The three nearest rows among all rows above each row, by straight-line distance, nearest first (none for the first four rows):
0: 1 -11 -1 0 10 -24 -9 25 -2 1 6 -10 -18 -9 -4 31 20 12 -13 9 34 19 -18 -18 -30 -2 -15 7 5 -3 -14 -14 -7 6 -4 2 -16 -5 -25 -16 16 -13 2 1 -5 -63 10 -1 2 6 -20 -22 -20 -11 -9 -16 5 -24 1
1: -19 7 12 8 8 -3 -17 -20 14 4 6 -21 -14 -17 -11 14 0 -10 -23 11 16 6 -2 -24 -6 -2 -14 0 -5 -4 11 5 -15 13 -6 0 0 -2 -16 -34 23 -18 -2 -10 4 -50 4 15 16 -1 -26 5 -14 -2 -7 3 19 -10 1
2: -14 30 2 5 -37 -12 1 23 -1 -4 -8 -21 -28 -11 -28 19 -7 9 -20 14 23 5 -7 -18 -15 0 -1 9 -5 -5 13 -14 -18 -17 -9 -26 1 -11 -13 -12 32 -16 4 -7 -5 -10 12 11 6 -17 -23 -24 -10 -4 -9 -24 -3 -22 -6
3: 4 -2 0 -4 -8 13 25 14 -5 -10 8 -7 22 25 3 -12 7 -2 4 0 -5 -1 10 36 -1 -16 4 -3 21 2 -15 -5 8 -7 9 -11 -5 18 2 22 2 3 -1 12 -15 19 9 -4 -12 18 17 7 16 5 23 10 -6 9 -5
4: -16 8 -4 -5 -35 12 -12 -13 -1 -11 26 5 17 2 -3 -22 -5 -3 0 -3 -14 0 19 37 0 -3 11 -15 9 -11 -4 11 19 19 3 12 17 10 -35 -3 -5 -6 -3 6 -6 22 10 -2 -11 13 29 14 -22 16 21 14 -11 14 13
3 1 2
5: -26 12 6 -9 -23 14 -9 -23 8 -22 20 -5 25 8 -2 -19 -17 -9 -6 -15 -17 -8 11 8 1 -17 5 -23 19 -14 0 -4 -2 14 1 -6 17 9 -8 3 -3 -17 2 1 -6 35 -3 8 -3 4 25 27 -9 3 40 7 -6 16 18
4 3 1
6: 17 -17 3 5 -4 2 3 28 1 5 -23 -5 -18 4 -10 18 -5 2 -1 18 12 -2 0 -16 -11 -28 -7 14 6 2 8 -15 0 -22 6 -14 -20 -20 31 11 32 22 -4 -13 1 -11 2 1 -2 -5 -12 0 0 -21 -23 -25 -3 -15 -30
2 0 1
7: -5 29 -14 10 -6 -3 -19 9 -1 5 -12 -12 -28 -13 -1 27 4 22 -10 -1 18 -3 2 -32 0 -7 -8 15 -22 -2 6 -7 -28 -14 -17 7 0 2 -4 -15 21 -5 -11 -15 3 -6 -1 -3 4 -6 -28 -11 -15 3 -16 -11 -14 -12 5
2 1 0
8: -18 29 -9 3 -16 20 -12 -38 14 -10 6 2 11 4 -3 -33 -3 -7 -8 -20 -23 -19 15 17 10 -10 3 -12 -3 -10 16 3 17 16 -7 6 3 0 -11 -2 -14 -13 4 2 3 54 10 -14 1 13 10 40 -17 4 21 24 -8 26 4
5 4 3
9: 9 -19 -1 -11 15 -7 7 2 1 -12 15 2 4 7 3 2 14 -7 20 18 -4 -8 -16 30 14 0 0 -16 -2 13 -9 -4 8 -7 -5 10 -8 -5 -10 9 -3 17 12 -4 -3 -8 -9 -6 -5 16 9 20 9 -13 24 16 -14 7 -15
3 4 5
10: -28 21 -17 -3 -41 2 -3 -1 1 -13 -6 -21 -5 0 -3 -29 -6 -10 -24 -34 27 -28 2 12 1 -15 -17 -18 -8 -8 -6 0 1 -11 -6 2 18 9 -5 -25 21 -27 -1 17 4 52 -15 11 13 -13 4 -2 11 18 13 9 0 -6 0
5 8 4
11: 8 41 -8 11 -36 11 -6 20 1 1 -27 -22 -11 1 -13 5 -3 14 -3 17 9 -19 -10 -11 -1 -18 4 8 11 0 -1 3 6 -27 1 -10 -2 -23 3 4 54 12 8 -9 0 12 -8 5 14 -18 24 -10 13 21 -20 -18 -19 -4 4
2 6 7
12: -19 -1 17 -8 5 -2 10 -41 -6 -1 19 11 13 9 1 -26 4 6 -12 -17 -8 8 19 25 6 7 15 -15 -5 -26 2 1 12 16 7 11 10 19 -22 0 -24 -7 -14 6 -1 8 8 -1 3 8 1 11 -15 17 21 14 2 18 16
4 5 8
13: -4 -3 11 5 7 3 10 13 -8 -13 -11 -8 -8 -8 3 34 19 4 -3 33 8 10 -4 6 -5 0 -6 9 -3 1 -2 -3 -4 4 -3 -4 10 -2 -17 0 31 -4 14 1 -6 -60 6 -1 -11 -10 -28 -17 -10 -10 -15 -20 17 -2 -11
0 1 2
14: 12 -8 1 -5 6 1 7 -21 2 -4 21 5 14 -6 13 -29 2 -4 1 1 -24 -4 0 9 11 20 -14 -4 16 -9 -7 13 5 10 -5 6 8 15 -17 0 -31 -3 6 -6 -1 8 1 -17 -4 6 25 12 2 7 13 24 -9 11 17
12 4 9
15: -7 -8 -6 2 8 -19 -21 -27 -9 13 -2 -18 -18 -24 -3 12 -6 5 -15 13 21 14 2 -32 -2 13 -7 18 -12 1 22 2 -26 12 -8 1 -3 2 -8 -17 -6 -17 -10 0 -7 -45 -1 -5 10 -17 -54 -5 -11 -11 3 -7 7 0 12
1 7 0
16: 8 -30 17 -13 31 -7 4 -26 3 -7 19 -3 10 6 -1 -17 -8 -8 -21 25 -25 0 8 14 5 1 5 -27 -13 -10 -3 -13 9 35 8 0 -9 14 -12 7 -17 -2 8 0 6 -3 24 -3 -17 21 -20 27 -4 -17 9 10 0 17 2
12 14 9
17: -9 6 1 -2 -17 -4 -30 -18 -4 1 16 -22 -16 -11 -5 -1 -5 4 -9 -20 13 2 -10 -12 -23 0 2 -1 -17 4 2 1 -20 5 0 10 -9 4 -9 -17 -10 -9 -22 0 -9 -31 20 4 14 -24 -41 -9 -9 4 -2 0 5 -9 13
15 1 7
18: -3 -15 8 -8 5 -2 5 -35 9 13 30 7 11 4 2 -9 -14 -8 -20 3 -2 8 11 6 10 0 -1 -18 -5 -7 10 -2 -17 25 16 -3 17 17 -21 -7 -19 -15 -6 9 4 -16 11 -1 -12 3 -15 12 -16 2 11 9 11 14 25
12 16 14
19: 23 -30 3 -12 40 -8 -7 35 -1 1 -18 2 8 4 -1 38 22 -4 13 32 -11 11 -18 -10 1 5 12 14 8 -1 -6 20 5 -9 -14 6 -3 8 20 0 20 17 3 -17 -1 -48 4 -3 -17 7 -20 -7 -1 -18 -8 -23 22 1 -10
13 6 0
20: -1 -4 2 -1 17 -2 -9 19 -11 -1 -8 -12 3 6 -15 25 2 -13 -11 47 -5 1 0 -17 -8 -26 2 6 11 8 5 18 2 -14 -5 -12 3 -14 1 11 46 3 21 -15 5 -45 14 20 -13 16 -13 10 -22 -28 -9 -19 10 -14 -16
13 19 6
21: 1 5 -10 -12 -11 -8 6 4 -2 -4 -4 -19 -35 -11 -12 23 2 3 -6 20 24 -1 1 -32 -8 -2 12 13 -11 -1 1 -17 -3 -1 -1 -10 -3 -17 -10 -9 16 5 -5 -14 0 -30 0 -11 4 3 -24 -7 12 -2 -33 -9 1 -14 -11
7 2 13
22: 2 -18 -2 9 0 10 16 -11 7 -8 -11 3 8 11 4 -2 1 -6 3 29 -29 4 6 1 27 8 3 -8 16 4 -2 18 18 -1 -3 11 19 19 -19 -6 -12 -2 8 -2 10 8 -13 -1 -8 9 34 49 12 11 12 2 3 5 -8
14 9 3
23: -11 49 0 17 -34 3 0 29 2 10 -27 -23 -28 -22 -8 10 -6 12 -8 -1 15 -12 -4 -28 -6 -24 -1 7 -4 7 5 -4 0 -35 2 -21 2 -17 1 2 54 8 10 8 4 24 1 23 13 0 10 -2 -9 12 -9 -12 -13 -20 -15
11 2 7
24: -28 24 3 8 -50 16 -6 -20 16 8 7 -5 -3 -3 -11 -23 -23 2 -23 -34 11 -18 8 15 -8 -29 7 -14 7 -21 20 -16 1 -11 7 -1 10 4 -1 -17 18 -27 15 12 7 63 7 14 19 -20 26 15 14 24 17 11 -4 2 13
10 5 8
25: -17 -22 -2 -5 -2 -10 -13 -43 -12 4 35 1 28 -13 3 -8 7 -3 -24 5 2 11 7 35 9 1 -11 -21 -2 -16 16 -4 -8 28 16 3 3 22 -43 -17 -22 -26 -15 3 -4 -31 17 3 3 15 -28 1 -32 7 5 5 10 21 13
18 12 16
26: -3 0 -2 -1 -8 -1 -8 -39 2 -6 26 -8 5 -21 -7 1 -7 13 -19 -2 13 6 -15 11 -9 -13 -1 -18 -7 -6 -14 -3 4 27 18 -3 9 19 -19 -8 -13 -9 -14 13 -1 -42 0 -9 9 6 -22 3 -20 14 1 4 12 15 25
18 25 17
27: 8 -31 10 3 11 -2 4 33 -2 -14 -28 -2 -2 5 5 27 9 -14 10 45 -21 13 -1 -2 6 1 6 19 11 -3 -5 10 0 -3 -8 -4 -33 -2 11 11 14 22 9 -26 -4 -42 4 -2 3 12 6 11 -14 -22 -10 -31 4 -8 -20
19 20 6
28: -19 30 0 -4 -26 10 -26 -18 11 3 -1 -13 -14 -13 6 -9 -10 1 -19 -19 9 -24 0 -24 5 2 -4 -31 3 11 3 -4 -6 -4 9 -1 31 7 26 -8 9 0 -3 -2 -2 35 -19 12 17 -13 12 10 -1 23 -10 11 -2 -16 4
10 24 5
29: -23 46 -2 8 -38 3 -11 11 11 23 -23 -3 -12 -17 -11 2 6 3 -3 -1 20 -17 8 -22 -4 -11 -4 11 -3 7 2 3 -21 -21 -3 -16 13 -14 -14 -15 28 -13 16 -19 14 20 5 14 20 -17 11 -3 7 15 -16 -12 -15 -17 -2
23 11 2
30: 24 -29 12 4 45 -8 -5 33 -13 -6 -9 -9 16 21 -2 37 6 -9 4 44 -13 14 -10 -22 -11 -1 6 19 5 14 -5 12 8 -4 -2 -16 1 3 12 14 16 30 2 -11 1 -57 -1 -2 -18 10 -15 7 -13 -14 -6 -31 1 -15 -15
19 27 20
31: -29 22 -15 0 -25 -3 20 29 -5 -4 -14 -5 -9 15 -20 5 16 9 1 -7 22 -11 -6 9 -12 -12 3 1 8 -8 6 2 21 -8 8 -4 -19 -10 -19 -3 35 -11 7 10 2 26 -11 11 13 5 16 -15 4 13 4 -12 -11 -6 -13
11 23 29
32: -2 43 -14 13 -38 -3 -6 30 -1 -10 -17 -15 -30 -10 -12 11 -6 1 -14 22 22 -16 -8 -26 -2 -13 -8 20 -8 -2 6 -10 -6 -20 -2 -8 15 -13 5 1 30 -4 17 3 -15 28 -2 18 16 -19 5 -3 18 6 -6 -8 -14 -17 -13
23 11 29
33: -11 -7 6 5 10 -13 -2 -25 -4 -3 24 -21 -7 -9 2 -1 -9 -10 -22 -6 25 17 -4 4 -16 18 -19 -14 -3 -8 9 -3 -12 30 6 2 15 16 -19 -20 0 -19 -5 4 -4 -40 0 7 -4 8 -32 -3 0 2 14 3 7 20 11
26 18 1
34: 4 6 3 9 -12 -11 7 40 -1 2 -32 -5 -6 13 -3 14 9 -1 13 9 -6 6 2 3 -14 -17 -4 9 7 6 -5 6 15 -12 6 -6 2 -8 2 14 35 1 23 -13 1 14 -4 23 -8 17 22 10 12 3 6 -33 -8 -7 -35
31 6 11
35: -16 15 3 2 -35 6 -14 -32 10 -4 21 -6 -3 -7 -1 -37 -8 -3 -15 -18 20 -3 -2 7 1 -1 3 -30 9 -18 0 0 14 12 -1 -5 15 1 -12 -12 6 -14 4 -3 -5 34 16 6 9 -7 1 19 2 19 13 2 -18 4 18
5 24 4
36: 7 -6 -5 8 19 -17 -8 4 1 14 -2 -14 -5 -10 4 18 0 12 -4 6 27 -1 -3 0 1 11 -13 4 -10 2 7 -7 -4 7 -3 -3 -14 10 -17 -2 -7 2 -12 11 2 -43 7 2 -4 5 -24 0 -9 -8 -6 -6 -6 -1 12
15 0 33
37: -25 33 -17 12 -2 -16 -10 -8 -1 17 -13 -5 -23 -4 4 9 -6 7 2 -34 4 2 -3 -24 4 14 -8 17 -28 3 13 1 -21 -16 -2 5 6 -9 -5 -19 8 -3 -9 -8 9 5 15 11 11 -29 -25 -6 -3 -1 -20 2 -8 -22 8
7 17 29
38: 8 23 -9 -12 -26 -11 5 35 -6 -22 -30 -2 -5 7 -8 18 2 -6 12 -4 -4 -6 3 6 -9 -35 4 14 -1 17 10 9 8 -28 11 -1 -16 -35 14 14 29 17 9 -7 5 30 2 4 3 -12 40 -7 15 -2 -8 -23 -18 -7 -24
34 11 31
39: -5 6 0 0 -12 4 -13 -18 -3 -19 -6 1 2 -8 -6 -1 0 -4 -15 9 25 -5 3 6 3 -6 1 -22 -2 2 15 -8 3 5 12 -7 6 6 -16 -4 11 -4 -3 0 -3 -15 8 -1 -3 1 -8 -3 -11 -7 3 -5 -14 10 2
36 26 33
40: -32 42 -27 0 -25 17 -9 -9 2 2 10 -8 -18 -22 -4 -4 2 5 -26 -49 22 -18 2 4 9 -12 6 -9 9 -12 -2 -8 -22 -13 -3 0 20 -5 -10 -32 7 -14 10 6 2 63 -10 5 23 -5 -1 -6 14 11 -3 -4 -20 -6 20
10 24 28
41: -2 -12 14 1 41 -3 -5 19 3 3 -25 9 7 -3 8 30 17 -7 2 55 -4 6 -5 -32 13 -3 4 15 -12 11 1 11 -1 6 -6 -9 15 3 -3 12 3 8 13 -5 0 -55 6 4 -5 5 -15 28 -23 -14 -14 -3 19 4 -26
30 19 20
42: -3 -40 8 -13 15 -1 1 -39 6 6 24 16 20 -7 10 -10 -12 -10 -10 8 -21 18 1 16 11 -6 2 -14 10 -1 -1 -2 9 28 5 -4 8 20 -19 -1 -18 -9 -12 -5 7 -29 2 -7 -8 -2 -27 18 -8 3 4 6 18 21 -12
18 16 25
43: -11 -11 10 7 13 2 1 -36 3 -13 9 -10 7 -22 3 -5 1 7 -24 20 6 12 -4 -15 16 12 0 -17 -9 -16 18 1 1 34 -5 -9 16 19 -25 -7 7 -32 0 0 -2 -25 -4 1 -11 10 -13 34 -8 8 13 15 13 10 18
18 33 26
44: 19 -9 11 5 9 -14 -20 19 -17 -12 -1 -9 -14 -6 -22 42 10 5 -4 28 39 19 -19 -21 -29 -11 -17 3 7 8 -5 -13 -8 -17 -12 -12 -18 -11 -7 1 17 -5 3 -9 0 -56 13 17 1 -20 -27 -7 5 -17 -15 -23 13 -16 -9
0 13 21
45: -5 -21 9 -12 0 3 -7 -46 -17 -2 40 7 14 3 -6 -4 -9 2 -9 -14 -14 4 3 29 -13 9 -9 -17 10 -17 5 -1 12 38 7 3 10 24 -14 -8 -19 5 -18 -14 3 -37 17 7 -10 11 -21 2 -11 -7 -1 6 -6 16 10
42 25 18
46: -15 14 9 22 -26 6 4 -24 -3 -3 21 -10 9 2 -4 -19 -23 0 -4 -47 2 -17 -3 15 0 -9 -2 -18 6 -6 4 8 -3 -9 0 10 8 1 -3 -5 -9 -2 -8 0 0 33 0 -3 2 -11 14 -8 6 29 22 10 -12 4 11
35 5 24
47: 17 -59 -12 -3 59 -3 24 -15 -2 12 10 20 10 -2 15 16 8 -2 4 14 -9 17 -1 32 2 31 -1 -18 0 5 -11 22 19 9 0 18 -15 12 8 14 -45 20 -1 -1 -12 -28 2 -26 -8 30 -7 -15 5 -19 7 2 10 12 -10
9 42 16
48: -19 30 2 -7 -10 -7 -11 -19 -3 4 26 -24 -17 -20 -3 -2 -7 8 -15 -13 23 -10 -6 -13 -5 1 3 -3 -4 -17 14 -5 -1 1 -1 -2 15 -7 -3 -19 3 7 -11 -7 1 -11 6 -2 -6 -17 -47 5 -8 11 4 4 -1 10 10
17 39 33
49: -2 -35 3 -5 31 -3 1 26 1 -4 -3 1 6 1 -2 23 6 1 12 33 14 13 -11 9 -21 -11 10 2 13 20 1 10 11 1 -2 -4 -16 2 10 14 7 17 14 -2 8 -52 7 -4 -13 23 -16 -4 -20 -24 -2 -24 -4 4 -9
30 19 27
50: 15 -4 10 5 -10 7 1 41 -1 -13 -17 2 -19 14 -21 28 15 -8 15 -1 -7 7 -4 -20 4 -15 0 15 11 -2 9 3 -1 -25 9 -12 -7 -20 15 11 38 10 -2 -4 5 -5 7 4 2 0 -11 -1 3 -5 -12 -22 -14 -8 -19
6 34 38
51: 2 18 8 -7 -43 -1 2 19 9 -21 -4 -16 8 31 -36 2 14 3 -2 -15 21 -12 13 10 -19 -38 -3 19 9 -2 -7 -6 0 -27 15 -7 -27 -32 6 8 50 33 9 -12 -1 32 16 25 5 2 20 -44 30 3 -1 -15 -8 -23 -17
38 31 11
52: -10 6 10 2 0 11 1 -38 -3 -1 19 -3 24 -15 5 1 -16 4 -5 9 8 -5 6 14 -4 2 6 -22 3 -11 -5 -2 5 31 11 6 -5 7 -15 -17 -17 -34 -3 8 3 -14 15 -1 -10 -2 -23 21 -24 1 12 28 6 18 21
18 26 43
53: 10 15 5 2 -15 6 14 29 -18 -7 -17 -1 7 22 2 3 8 1 2 -1 -7 -24 -12 7 15 -13 7 1 24 21 -11 -1 18 -12 9 -4 -4 1 5 22 37 12 12 1 -4 44 -1 15 -2 18 44 16 27 -11 -1 -7 -16 -11 -26
34 38 3
54: 5 2 5 -5 -13 -6 11 28 12 -8 -11 22 8 21 2 -3 16 4 6 48 -26 -9 8 6 2 -4 14 -3 17 9 -5 4 31 -15 3 -16 8 10 9 7 33 -3 13 14 4 43 -10 4 -20 -1 41 40 2 1 2 8 7 17 -26
53 22 34
55: -14 32 -2 -8 -43 4 13 19 3 -7 -9 3 2 -6 -1 3 7 -2 8 -21 22 -32 -4 28 -9 -9 -5 -13 8 -2 -5 -6 18 -21 1 -2 6 -17 -27 6 43 12 6 10 7 52 -7 21 2 17 47 -6 16 17 -7 -1 -15 -5 2
31 53 11
56: -29 24 -13 14 -27 16 3 35 -8 5 -33 -10 -24 -7 22 14 7 8 -10 43 -6 -20 2 -34 -3 -15 5 18 5 18 1 6 -5 -28 -25 -15 3 -12 -9 -3 40 -6 12 -4 1 8 7 28 1 -5 12 17 -5 11 -21 -10 -3 -26 -27
23 32 29
57: -4 36 -7 -11 -56 1 9 -11 9 -6 9 9 0 15 -11 -22 2 6 -8 -37 13 -6 -5 33 5 -17 11 -16 -2 -12 -11 -15 0 -14 18 9 -3 16 -14 -6 -6 12 -8 -5 12 63 -2 -3 -2 0 9 -6 35 9 17 9 -12 2 33
46 24 35
58: -16 35 4 24 -28 6 -14 39 1 6 -16 -11 -17 -33 -2 15 -1 11 -17 1 16 -8 -21 -23 5 -15 2 10 -19 8 6 7 -26 -26 -9 -12 15 -11 5 -4 33 -4 2 2 -5 23 -1 3 11 -17 5 -13 -6 3 -5 -17 -10 -14 -5
23 32 29
59: -11 -10 -3 8 -14 20 6 34 12 -16 -21 -3 12 9 -1 -13 1 -7 4 47 -13 -3 -3 -12 14 -14 24 -18 19 -1 -9 8 26 -13 -3 -32 11 -1 -10 2 34 10 25 -6 1 17 4 9 -7 14 44 36 -5 -6 -18 -14 -13 -2 -34
54 34 53
